Here is a tiny trained network, its code and every weight. The questions are about switching its units off for an input and a class, where a switched-off unit gives its printed mean instead of its output.

import numpy as np


def w(rows, s, z=0):
    codes = np.array(rows[::2]) - 128.0
    scale = np.full(codes.shape[1], s)
    scale[-1] = z or s
    return codes * scale


def f(y):
    return y / 2 * (1 + np.tanh(0.7978845608 * (y + 0.044715 * y**3)))


def log_softmax(a):
    a = a - a.max(-1, keepdims=True)
    return a - np.log(np.exp(a).sum(-1, keepdims=True))


def net(x, mask):
    res = np.array(x, float).reshape(1, 8) / 4 @ E
    y = f(res @ A[0][:, :-1].T + A[0][:, -1])
    res = res + np.where(mask, y, B[0][:, -1]) @ B[0][:, :-1]
    return log_softmax(res[-1] @ U[:, :-1].T + U[:, -1])


A, B = {}, {}
E = w([
[76,234,181,66,188,164],'x0',
[135,125,130,128,122,142],'x1',
[126,146,122,136,155,94],'x2',
[130,114,133,120,114,152],'x3',
[124,147,120,137,158,89],'x4',
[29,117,84,46,116,58],'x5',
[213,101,208,84,145,37],'x6',
[255,183,35,58,110,211],'x7',
],0.0084)
A[0] = w([
[148,32,100,146,57,108,48],'n0',
[82,122,93,37,57,64,76],'n1',
[61,171,45,158,142,145,125],'n2',
[173,44,154,67,159,86,42],'n3',
[110,60,27,100,106,56,80],'n4',
[93,182,216,104,140,192,61],'n5',
[146,142,176,125,193,146,95],'n6',
[32,99,254,173,177,158,3],'n7',
[71,97,198,214,49,43,80],'n8',
[87,177,184,53,142,165,15],'n9',
[49,145,115,3,106,104,15],'n10',
[138,121,238,34,96,138,106],'n11',
[189,114,171,49,188,66,148],'n12',
],0.0086,0.0032)
B[0] = w([
[114,214,12,192,129,40,220],'n0',
[132,56,235,125,83,200,227],'n1',
[85,22,79,146,133,193,209],'n2',
[43,93,96,176,192,169,189],'n3',
[211,169,168,152,200,74,226],'n4',
[115,157,98,219,154,91,203],'n5',
[128,105,166,189,117,114,166],'n6',
[205,110,123,55,235,107,239],'n7',
[157,134,127,48,131,145,254],'n8',
[160,205,2,157,115,26,191],'n9',
[205,200,206,211,122,143,227],'n10',
[73,162,64,177,211,146,200],'n11',
[34,34,113,123,163,171,239],'n12',
],0.008,0.0061)
U = w([
[104,178,127,155,125,70,31],'0',
[105,137,157,91,127,146,255],'1',
[50,91,135,118,142,178,23],'2',
[159,152,130,6,145,149,69],'3',
[113,141,167,107,121,138,221],'4',
[148,145,231,164,113,148,105],'5',
],0.017,0.0092)

Each question gives the input, the list of numbers given to net, and the class t.
The units are the neurons (one row each of A and B). Each row of codes is followed by its name. A weight is (code - 128) times the scale printed after its matrix; where a second scale follows, it is the last column's (A, B and U).
mask holds one flag per neuron, in row order. A switched-off neuron (its flag False) gives its mean, the last column of its row in B, instead of its output. The means were averaged over made-up inputs and are rounded, as every weight is.
A unit's drop is (log p(t) with every unit on - log p(t) with that unit switched off) / (log p(t) with every unit on - log p(t) with every unit switched off).
The circuit of an input: a set's keep is (log p(t) with only the set's units on - log p(t) with every unit switched off) / (log p(t) with every unit on - log p(t) with every unit switched off). Starting from the 12 units with the biggest drops (on a tie, the unit counted first), units are removed one at a time, each time the one whose removal leaves the highest keep (on an exact tie, the one counted first), for as long as the keep stays at least 0.8.
units of the circuit, in order: the units of the circuit, biggest drop first
most important unit: the unit with the biggest drop
top k neurons: the k neurons with the biggest drops, biggest first
drop when u is switched off: that unit's drop, to one decimal
input [-7,-8,1,-4,8,7,6,1], class 4: most important unit => n1
input [1,7,-1,4,4,-7,-6,-8], class 3: units of the circuit, in order => n7; n8
input [-2,1,5,8,1,6,8,4], class 2: units of the circuit, in order => n12; n3
input [7,-5,4,5,-5,-4,-3,-1], class 0: top 2 neurons => n5; n9
input [-1,-3,6,3,2,8,2,4], class 5: units of the circuit, in order => n10; n1
input [-3,-1,-3,-6,0,-3,6,-6], class 2: units of the circuit, in order => n3; n12
input [4,-1,7,6,-3,-5,8,1], class 2: units of the circuit, in order => n12; n11
input [8,3,-6,2,3,-6,8,1], class 0: units of the circuit, in order => n9; n11
input [8,-2,-7,1,-4,5,-1,6], class 0: units of the circuit, in order => n9; n5
input [7,-1,-3,3,-4,8,0,-3], class 5: top 3 neurons => n10; n1; n0
input [-2,6,5,4,-4,4,8,-7], class 2: top 2 neurons => n3; n12
input [-8,-7,-2,4,6,-5,8,-2], class 0: top 2 neurons => n0; n1
input [6,1,8,7,-7,8,5,8], class 1: units of the circuit, in order => n12; n10; n7
input [5,3,5,3,4,2,-3,-7], class 3: units of the circuit, in order => n7
input [-6,5,-4,1,4,0,-1,-8], class 3: units of the circuit, in order => n8; n7
input [2,-2,-8,-6,3,3,6,8], class 1: top 3 neurons => n12; n7; n8
input [-1,-7,4,1,4,8,1,-3], class 5: top 2 neurons => n10; n1
input [-3,-6,2,-8,6,-6,4,-6], class 3: top 2 neurons => n8; n7
input [3,8,8,2,7,7,-4,-7], class 1: top 2 neurons => n2; n10
input [-6,-2,3,-5,8,-1,0,-8], class 3: top 2 neurons => n8; n7
input [5,-2,4,5,-2,-5,8,5], class 2: most important unit => n12
input [6,2,2,-2,-2,-6,8,1], class 2: top 2 neurons => n12; n11
input [-7,7,-6,-2,-8,-6,1,-1], class 0: top 2 neurons => n0; n1
input [-4,-1,0,8,-8,1,5,-5], class 2: top 2 neurons => n3; n10
input [7,5,-6,-8,-1,7,-1,-3], class 0: top 2 neurons => n9; n5
input [-4,0,0,-3,4,8,8,-4], class 2: top 3 neurons => n12; n3; n1
input [-8,0,-7,7,-8,-8,-2,6], class 0: top 2 neurons => n0; n1
input [8,-5,8,-1,-6,2,3,7], class 0: drop when n9 is switched off => 0.3
input [1,2,-3,8,0,-1,4,-6], class 3: drop when n8 is switched off => 0.3
